Below is a small trained network, with its code and all its weights. Each question gives an input and a class and asks what happens when units are switched off, that is, made to give their printed mean instead of their output.

import numpy as np


def w(rows, s, z=0):
    codes = np.array(rows[::2]) - 128.0
    scale = np.full(codes.shape[1], s)
    scale[-1] = z or s
    return codes * scale


def norm(h):
    return h / np.sqrt((h * h).mean(-1, keepdims=True) + 1e-5)


def f(y):
    return np.maximum(y, 0)


def log_softmax(a):
    a = a - a.max(-1, keepdims=True)
    return a - np.log(np.exp(a).sum(-1, keepdims=True))


def net(x, mask):
    res = np.array(x, float).reshape(1, 5) / 4 @ E
    u = 0
    for l in range(3):
        y = f(norm(res) @ A[l][:, :-1].T + A[l][:, -1])
        res = res + np.where(mask[u : u + 12], y, B[l][:, -1]) @ B[l][:, :-1]
        u += 12
    return log_softmax(norm(res)[-1] @ U[:, :-1].T + U[:, -1])


A, B = {}, {}
E = w([
[128,129,128],'x0',
[209,216,150],'x1',
[128,127,127],'x2',
[105,160,3],'x3',
[216,13,56],'x4',
],0.0035)
A[0] = w([
[97,187,2,194],'0.n0',
[136,96,158,98],'0.n1',
[238,51,85,176],'0.n2',
[27,51,129,59],'0.n3',
[36,63,127,254],'0.n4',
[96,184,74,34],'0.n5',
[139,147,116,70],'0.n6',
[155,154,176,138],'0.n7',
[161,142,157,114],'0.n8',
[76,145,167,193],'0.n9',
[157,127,142,218],'0.n10',
[141,109,176,88],'0.n11',
],0.0092,0.0027)
B[0] = w([
[116,245,30,250],'0.n0',
[98,174,166,152],'0.n1',
[197,92,169,253],'0.n2',
[152,172,140,183],'0.n3',
[2,91,44,218],'0.n4',
[64,173,110,167],'0.n5',
[129,154,96,134],'0.n6',
[183,153,199,172],'0.n7',
[89,222,185,157],'0.n8',
[123,225,83,181],'0.n9',
[20,150,177,178],'0.n10',
[97,157,31,157],'0.n11',
],0.0041,0.0059)
A[1] = w([
[135,203,123,137],'1.n0',
[172,171,27,154],'1.n1',
[89,30,164,4],'1.n2',
[68,236,68,120],'1.n3',
[179,7,255,64],'1.n4',
[94,76,251,114],'1.n5',
[87,106,32,70],'1.n6',
[105,150,136,106],'1.n7',
[32,110,145,85],'1.n8',
[47,131,190,218],'1.n9',
[166,107,122,85],'1.n10',
[67,82,17,145],'1.n11',
],0.0069,0.003)
B[1] = w([
[128,90,120,196],'1.n0',
[4,146,114,217],'1.n1',
[120,40,100,145],'1.n2',
[112,88,182,254],'1.n3',
[133,54,135,187],'1.n4',
[106,99,40,177],'1.n5',
[181,124,189,183],'1.n6',
[119,226,142,147],'1.n7',
[49,196,152,157],'1.n8',
[112,17,142,200],'1.n9',
[114,255,73,138],'1.n10',
[102,108,188,218],'1.n11',
],0.0044,0.0054)
A[2] = w([
[185,202,56,156],'2.n0',
[160,130,180,140],'2.n1',
[69,85,21,143],'2.n2',
[147,178,145,80],'2.n3',
[80,138,162,190],'2.n4',
[168,241,174,2],'2.n5',
[207,213,94,182],'2.n6',
[87,191,251,70],'2.n7',
[192,151,210,156],'2.n8',
[82,116,3,111],'2.n9',
[210,83,157,130],'2.n10',
[142,183,55,165],'2.n11',
],0.011,0.0031)
B[2] = w([
[105,2,90,191],'2.n0',
[89,199,216,166],'2.n1',
[201,183,126,255],'2.n2',
[166,118,97,152],'2.n3',
[161,96,85,220],'2.n4',
[144,114,94,182],'2.n5',
[106,87,127,188],'2.n6',
[163,110,52,236],'2.n7',
[135,154,193,192],'2.n8',
[185,153,187,243],'2.n9',
[55,160,151,180],'2.n10',
[81,66,187,205],'2.n11',
],0.0088,0.0061)
U = w([
[88,100,47,236],'0',
[239,178,126,214],'1',
[150,10,171,69],'2',
[120,149,250,41],'3',
[76,233,111,1],'4',
],0.019,0.0032)

Each question gives the input, the list of numbers given to net, and the class t.
The units are the neurons (one row each of A and B). Each row of codes is followed by its name. A weight is (code - 128) times the scale printed after its matrix; where a second scale follows, it is the last column's (A, B and U).
mask holds one flag per neuron, layer by layer. A switched-off neuron (its flag False) gives its mean, the last column of its row in B, instead of its output. The means were averaged over made-up inputs and are rounded, as every weight is.
A unit's drop is (log p(t) with every unit on - log p(t) with that unit switched off) / (log p(t) with every unit on - log p(t) with every unit switched off).
The circuit of an input: a set's keep is (log p(t) with only the set's units on - log p(t) with every unit switched off) / (log p(t) with every unit on - log p(t) with every unit switched off). Starting from the 12 units with the biggest drops (on a tie, the unit counted first), units are removed one at a time, each time the one whose removal leaves the highest keep (on an exact tie, the one counted first), for as long as the keep stays at least 0.8.
circuit, biggest first: the units of the circuit, biggest drop first
k most important neurons: the k neurons with the biggest drops, biggest first
top k neurons in layer l: the k neurons of layer l with the biggest drops, biggest first
drop of u: that unit's drop, to one decimal
input [7,2,8,5,4], class 2: circuit, biggest first -> 2.n11
input [2,7,-3,0,-7], class 1: 2 most important neurons -> 0.n0; 2.n7
input [2,2,1,-6,-6], class 1: 2 most important neurons -> 2.n7; 0.n4
input [3,-8,-6,2,-6], class 4: top 2 neurons in layer 0 -> 0.n4; 0.n9
input [-1,-8,3,4,1], class 1: top 3 neurons in layer 2 -> 2.n2; 2.n9; 2.n10
input [2,1,-2,-8,0], class 1: 2 most important neurons -> 0.n8; 2.n11
input [6,4,-1,-1,-7], class 1: 2 most important neurons -> 2.n7; 0.n0
input [-5,3,-2,7,1], class 2: 3 most important neurons -> 2.n0; 2.n11; 0.n0
input [-7,-7,-7,-1,-6], class 0: 2 most important neurons -> 0.n0; 2.n4
input [6,-2,-6,6,-1], class 4: 3 most important neurons -> 0.n0; 2.n9; 2.n7
input [6,5,4,8,2], class 2: 3 most important neurons -> 2.n0; 2.n11; 2.n9
input [-1,-2,4,4,0], class 4: top 2 neurons in layer 0 -> 0.n0; 0.n2
input [-6,-7,5,5,0], class 4: top 3 neurons in layer 0 -> 0.n4; 0.n2; 0.n0
input [1,-8,-8,5,3], class 1: circuit, biggest first -> 2.n2
input [3,2,-6,-5,7], class 3: 2 most important neurons -> 0.n4; 2.n10
input [6,-1,1,2,0], class 4: drop of 0.n0 -> 0.3
input [6,-4,-7,8,-4], class 4: drop of 2.n9 -> 0.2
input [4,8,3,-1,-5], class 1: drop of 2.n7 -> 0.7
input [1,8,-2,-1,6], class 3: drop of 1.n9 -> 0.0
